[129 163 149 150] : (162)
[135 163 169 162] : (58)
[135 187 101 150] : (25)
[124 140 169 102] : (88)
[123 163 149 150] : (87)
[123  44 149 114] : (23)
[137  68 118 102] : (181)
[124 140  93 150] : (156)
[144  92 108 102] : (146)
succ: [44] => [149]
succ: [92] => [108]
succ: [144] => [92]
asked: [123 163 149 150] => (87)
succ: [93] => [150]
asked: [135 163 169 162] => (58)

[114 140 175 141 152 135 110 153 167 143 155 148] = (69)
[115  99  81 107  78 133 132 116  69 133 117 125] = (6)
[203 154 229 166 178 126 184 132 181 177 192  95] = (57)
succ: [126] => [184]
succ: [81] => [107]

[107 129 178 115  77 149]  (144)
[107 231 130 130  95 149]  (100)
[ 99 129 130 144  95 133]  (79)
[107 177 130 130  95 149]  (113)
[107 129 153 130  86 149]  (140)
[ 75 129 134 130  95 149]  (190)
[117 129 130 130  95 131]  (173)
[107 129 130 130  95 149]  (206)
[107 129 168 110  80 149]  (129)
[117  94 130 130  95 149]  (163)
[107 129 130 106  95 149]  (42)
miss (100): [130 130  95 231 107] => [149]
miss (190): [130  95  75 129 134] => [149]
succ: [144] => [95]
miss (42): [149 130  95 106 129] => [107]
succ: [80] => [149]
miss (190): [ 95 149 130 134  75] => [129]

[138 129 197 116 121 164 171 159 117 183 101 141 152 162  98 129 198 137
 113  80 149 158 116 209 119 171 140 106  83 169  58 127 118 127 111 158
 123 119 191 129  83 177  78 134 113  84 136] = (101)
[135 152 183 115  91 152 159 163 101 150 136 135 128 181  99 125 212 142
 116  94 143 150 101 186 113 171 156 129  68 168  54 105 115 129 111 166
 146 126 210 127  72 166  78 143  83  88 116] = (126)
[152 131 173 118 104 187 171 161  99 157  99 142 134 160  98 126 193 140
 114  80 140 161 103 227 122 188 141 119  68 160  58 119 123 132 113 182
 124 112 191 129  96 159  79 132 115  82 116] = (59)
[138 123 170 123  91 163 158 161 115 153 107 137 123 160 122 126 192 143
 115  91 130 150  97 199 107 197 153 102  77 158  57  99 112 131 118 158
 130 111 213 128  90 158  83 131  87  81 118] = (66)
[142 136 178 115  95 159 157 169  99 170 126 139 143 178  95 141 192 156
 136  85 130 179  99 188 105 171 140 118  68 156  53  98 121 165 113 177
 124 131 215 135  72 162  82 150  90  90 117] = (92)
[134 150 184 116  89 155 160 165 104 150 122 145 128 183  95 126 215 142
 118  89 145 150  98 186 110 170 144 129  68 159  57  98 114 134 110 163
 148 120 199 127  73 158  90 130  84  91 123] = (125)
[137 125 165 127  87 165 161 161 101 159 112 135 125 164 122 127 196 144
 117  96 127 153  99 203  99 192 152 102  80 160  55  98 113 132 123 154
 137 110 234 128  81 157  84 129  84  79 121] = (26)
[166 151 173 114 102 175 158 160  99 159 100 135 129 165  95 125 193 144
 112  91 147 164 107 201 121 173 145 108  72 156  76 117 124 130 114 194
 123 112 195 128 101 157  84 135 102  83 116] = (128)
[139 128 166 132  86 155 163 160 111 157 105 135 126 161 105 137 192 139
 114  81 128 151 101 194  99 187 158 105  76 156  52  99 113 130 115 154
 138 110 218 132  75 158  96 130  86  80 118] = (37)
[139 123 167 118  86 156 162 159 112 159 106 140 124 164 117 127 193 139
 116  88 126 152  97 205 103 187 155 102  74 160  56 103 114 131 113 156
 136 112 209 129  82 162  93 130  84  79 126] = (182)
[163 144 189 117  91 154 158 179  98 163 112 136 129 163  93 138 191 162
 141  89 132 158 106 187 121 170 135 115  86 156  61 100 121 164 121 180
 123 151 209 128  70 168 101 153  85  97 116] = (215)
[134 134 185 126  92 159 167 159 105 148 122 152 129 160  97 144 211 169
 115 111 158 151 116 193  98 169 134 104  67 160  52 108 137 126 112 169
 135 123 205 147  72 158  88 138  92  80 132] = (216)
succ: [211] => [169]
miss (26): [ 98 127  80 160 161 127 127 154  84 203  79 159  84 153 125 102 144  81
 137 123 122 112  99 152 164  99 110 117 128 234 101 137 157 113 121 192
  55 165 196 125 161 165  87 132 135  96] => [129]

[142 127 201 122 167 143 138 105 145  85 117  98 134 121 146 131 149 102
 120  73 159 139 140 158 143 137 143  87 108 153 105  81 102 112 176] -> (137)
[135 121 200 122 169 125 139 112 143  79 112  96 128 124 148 138 150  99
 121  74 147 139 140 156 151 133 144  88 111 153 103  76  90 107 185] -> (36)
[142 128 189 123 160 146 134 107 142  94 121 104 135 122 144 129 143 105
 123  81 159 138 137 152 137 137 140  94 107 151 112  89 109 115 165] -> (49)
[136  97 180 119 179  85 144 133 160  61 118  98 104 133 176 167 129 109
 142  80 138 123 133 136 164 151 158 105 114 149 120  70  53 105 194] -> (63)
[136 107 153 123 157 104 136 131 149  87 126 112 112 131 160 154 122 117
 140 100 138 121 129 127 148 149 148 119 118 140 128  96  82 116 163] -> (54)
[132 128 144 126 137 134 130 122 132 119 124 121 129 127 132 129 132 122
 126 115 136 130 131 134 131 130 131 119 122 134 124 117 123 125 138] -> (62)
[168 120 187 124 167 181 131  97 168  85 145 111 135 122 165 139 123 114
 138  68 207 127 130 137 106 172 153  96  87 156 127  86 108 130 155] -> (176)
[142 127 196 124 162 147 137 104 144  90 119 100 136 121 145 129 146 103
 119  75 161 137 139 154 139 137 144  92 107 153 107  84 106 113 171] -> (81)
[134 120 135 127 139 126 130 129 140 114 131 124 123 130 143 139 123 127
 133 117 140 122 127 125 131 140 136 126 121 133 131 117 112 127 137] -> (132)
[138  97 170 121 174  92 141 132 162  66 124 103 105 134 178 168 123 114
 146  85 143 118 129 129 159 157 156 113 115 147 129  76  56 110 185] -> (86)
[141 123 214 121 176 135 140 104 146  74 111  90 132 122 108 134 152  95
 120  62 159 141 143 162 149 136 147  80 106 158 100  69  89 104 191] -> (14)
succ: [66] => [124]
miss (54): [160 116 127 121 107 153  96 136 112 140 148 123 119 149 104 136 117 112
 138 163 157  82 148  87 129 100 140 126 149 128 131 118 154 131] => [122]
succ: [187] => [124]
asked: [142 127 196 124 162 147 137 104 144  90 119 100 136 121 145 129 146 103
 119  75 161 137 139 154 139 137 144  92 107 153 107  84 106 113 171] => (81)

[ 76 217 110 158 127  81 116  54]  (112)
[125 126 102 154  83 142 105 170]  (154)
[166 120 128 182 171 147 123 151]  (97)
[ 76 217 110  77 127 131  88 115]  (35)
[104  76  92  74 134 151 135 181]  (44)
[ 76 217 110 158 127  81 140  75]  (89)
miss (35): [131  88  77 110 127 115 217] => [76]
miss (89): [110  75 140 217 158 127  81] => [76]
miss (44): [181 151 135  92 104  76  74] => [134]
miss (97): [147 182 171 166 128 123 120] => [151]
asked: [166 120 128 182 171 147 123 151] => (97)

[183 156 129 154 173 122 121 157 124] = (135)
[155 115 168 123 104 100  98 123  81] = (170)
[ 98  75 176  31 115 145 142 200  93] = (83)
[135 102  78  97 200 170 181 153 157] = (166)
[135 102 231 108 140  92 166 190 111] = (161)
[ 64  50 122  49 136 109  91 191  95] = (145)
[232 111 105 127 119 101 114 100 218] = (34)
[158 110 101 159 125 118 142 135 112] = (12)
[135 102 231 108 140  92 166 190  95] = (9)
[ 82 149 146 124 109 145 184 130 137] = (164)
miss (145): [122  50  49 136  64 109  95  91] => [191]
succ: [105] => [127]
miss (9): [108 140 190  95 135 166  92 231] => [102]
succ: [146] => [124]
succ: [82] => [149]
succ: [97] => [200]
miss (135): [156 129 122 173 121 154 183 124] => [157]

[107 150 124 125  69] -> (77)
[ 95 136 124 108  69] -> (78)
[151 136 124 108  69] -> (60)
miss (60): [151 124  69 136] => [108]
succ: [150] => [124]
succ: [151] => [136]
succ: [95] => [136]
asked: [151 136 124 108  69] => (60)

[128 227 227 226] = (74)
[125 129 126 128] = (105)
[128 227 126 127] = (55)
succ: [129] => [126]
miss (105): [128 125 129] => [126]
miss (55): [126 128 127] => [227]
succ: [125] => [129]
miss (105): [128 129 125] => [126]
asked: [125 129 126 128] => (105)
miss (74): [227 128 227] => [226]

[102  97 220  87 128 162 128 106 124 174 121 149 120 124 142 138 103 122
 139 159 163  70 104  95 123 171  83  92 221 105 148 136 205 177  93 119
 191 204 147 178  84 120 132 170 144  89 102 181]  (10)
[102 160 103  86 128 164 128 109 124 172 123 150 120 126 143 138 103 121
 137 161 163  73 187  96 124 170 122  89 219 106 147 138 205 176  92 116
 189 204 149 179  80 119 133 172 145  88 103 181]  (96)
[102  97 102  86 128 164 127 109 124 172 123 150 120 126 143 138 103 121
 137 190 163  74 187  96 124 170  86  88 218 106 147 138 205 176  92 115
 189 203 150 179  79 118 133 172 145  88 103 181]  (102)
succ: [93] => [119]
miss (102): [ 79  97 150 137 103 102  88 115  92 123 145 133 218 150 203  74 118 163
 127  88 205 187 181 164  96  86 147 124 109 102 143 128 126 179 106 138
 172 120 103 138 121 176 170 172  86 190 124] => [189]
miss (96): [ 86 103  92  88 120 205 172 164 147 103 179 128 219 124 189 121 109  73
 133  96 138 137 106 163 128 119 126 172 187 116 124 103 161 176 149 150
 102 145 204 170  89 143 181 138 122  80 160] => [123]
succ: [218] => [106]
miss (96): [119 122 128 205  80 124 103 138 123 149 133 137  96 172 120 116 103  92
 176 181 124 147 164 109 103 150 170  89 204 163 106  88 172 219 126 145
 143  73 160 102 121 189 138 179 128 187  86] => [161]
succ: [221] => [105]
miss (10): [ 93  92 162 170 132 177 120 159 102 147  95 121 120 138 144 204 128 220
 119 122 181 205 103 106 163 139  70  84 148 123 174  87  89  83 104 136
 171 124 142 102 128 149 178  97 191 221 124] => [105]

[130 121 168 135 136 114 167 181 169 113 146] : (39)
[130 121 168 135 136 114 134 194 166 106 144] : (52)
[130 121 168 135 136 114 114 161 140  88  99] : (85)
succ: [134] => [194]
succ: [169] => [113]
asked: [130 121 168 135 136 114 134 194 166 106 144] => (52)
miss (52): [136 135 130 144 106 121 166 168 114 134] => [194]
miss (52): [130 121 136 134 168 135 144 114 166 194] => [106]
miss (39): [113 136 167 135 114 181 169 146 130 168] => [121]
miss (52): [168 136 130 194 106 166 134 144 121 114] => [135]

[137 123 130 114 104  91 131 119  97 110 109  92 125 140 129 132 132  77
 102  82  84 127 128  93 131 132  82 104 105  83  87] : (110)
[137 123 130 114 104  91 131 119  97 110 109  92 125 140 129 132 132  77
 102  82 125 127 128  93 131 132  82 104 105 124  87] : (32)
[210  52 218 196  72 104 207 211  36 102 113  39 208 145 216 207 219  38
  31  74  75 215 103  35 218 209  69 212 204 191  34] : (51)
miss (110): [125  77 132 128 127 140 109 114  93 105 129 132  83  82 104  97  82  84
 137 131 130  92 132 131  91 119 104 110 102  87] => [123]
miss (32): [137 132 132  91 130 125 140  93 123 129  87 132  92 114 119  97 131 131
  77 110 128 109 105 125 104  82  82 102 104 127] => [124]
miss (51): [ 39 219 211 145 103  34 208 191  31 218  75 215 212  35 102 113  72  52
  38 210 207 216  74 104  69 209  36 207 204 218] => [196]

[125 125 128 127 128 131 122 125 127 111 129 126 132 130 127 103 130 131
 129 128 130] -> (48)
[124 124 127 128 129 133 125 125 127  87 122 126 137 128 128 105 129 132
 130 126 130] -> (27)
[122 122 121 128 132 127 118 125 128  64 131 130 131 125 127 104 125 132
 131 121 129] -> (84)
[125 126 127 127 127 130 130 126 127 110 123 125 135 129 126 119 131 130
 128 127 129] -> (178)
[122 123 125 127 126 133 122 126 127  82 119 123 135 127 125 105 131 132
 129 124 129] -> (8)
[133 134 136 126 119 130  94 125 127 224 156 123 106 132 123  85 123 123
 126 138 126] -> (64)
[122 122 121 131 132 127 118 125 128  64 131 130 131 125 131 104 125 132
 131 121 129] -> (192)
[129 128 128 129 131 125 133 125 128 134 120 126 134 127 132 147 127 128
 128 127 127] -> (199)
[133 134 136 126 119 130  94 132 127 224 156 134 106 132 123  85 123 123
 126 138 126] -> (142)
[121 123 121 131 131 126 115 125 128  75 135 130 129 125 129 102 126 131
 120 121 129] -> (165)
[129 128 128 129 131 125 133 130 128 134 120 126 122 127 132 147 127 128
 130 127 127] -> (168)
[124 124 127 126 127 131 127 125 127 107 124 130 135 131 126 108 132 132
 129 128 131] -> (177)
succ: [82] => [119]
asked: [121 123 121 131 131 126 115 125 128  75 135 130 129 125 129 102 126 131
 120 121 129] => (165)
miss (168): [132 120 129 131 130 128 126 129 133 134 122 128 127 130 127 147 127 127
 128 128] => [125]
miss (48): [131 128 127 129 127 103 126 125 128 129 131 125 132 127 130 122 125 130
 130 128] => [111]
miss (178): [130 129 127 130 125 135 127 127 128 126 127 129 127 126 126 110 125 131
 123 130] => [119]
miss (192): [125 131  64 121 132 131 132 104 129 118 122 131 128 131 131 127 121 125
 125 122] => [130]

[ 92  34 232 123 122] : (114)
[195  83 107 149 138] : (67)
[ 92  34 233 123 106] : (127)
[161 112  94 107  93] : (75)
succ: [83] => [107]
succ: [195] => [83]
succ: [233] => [123]

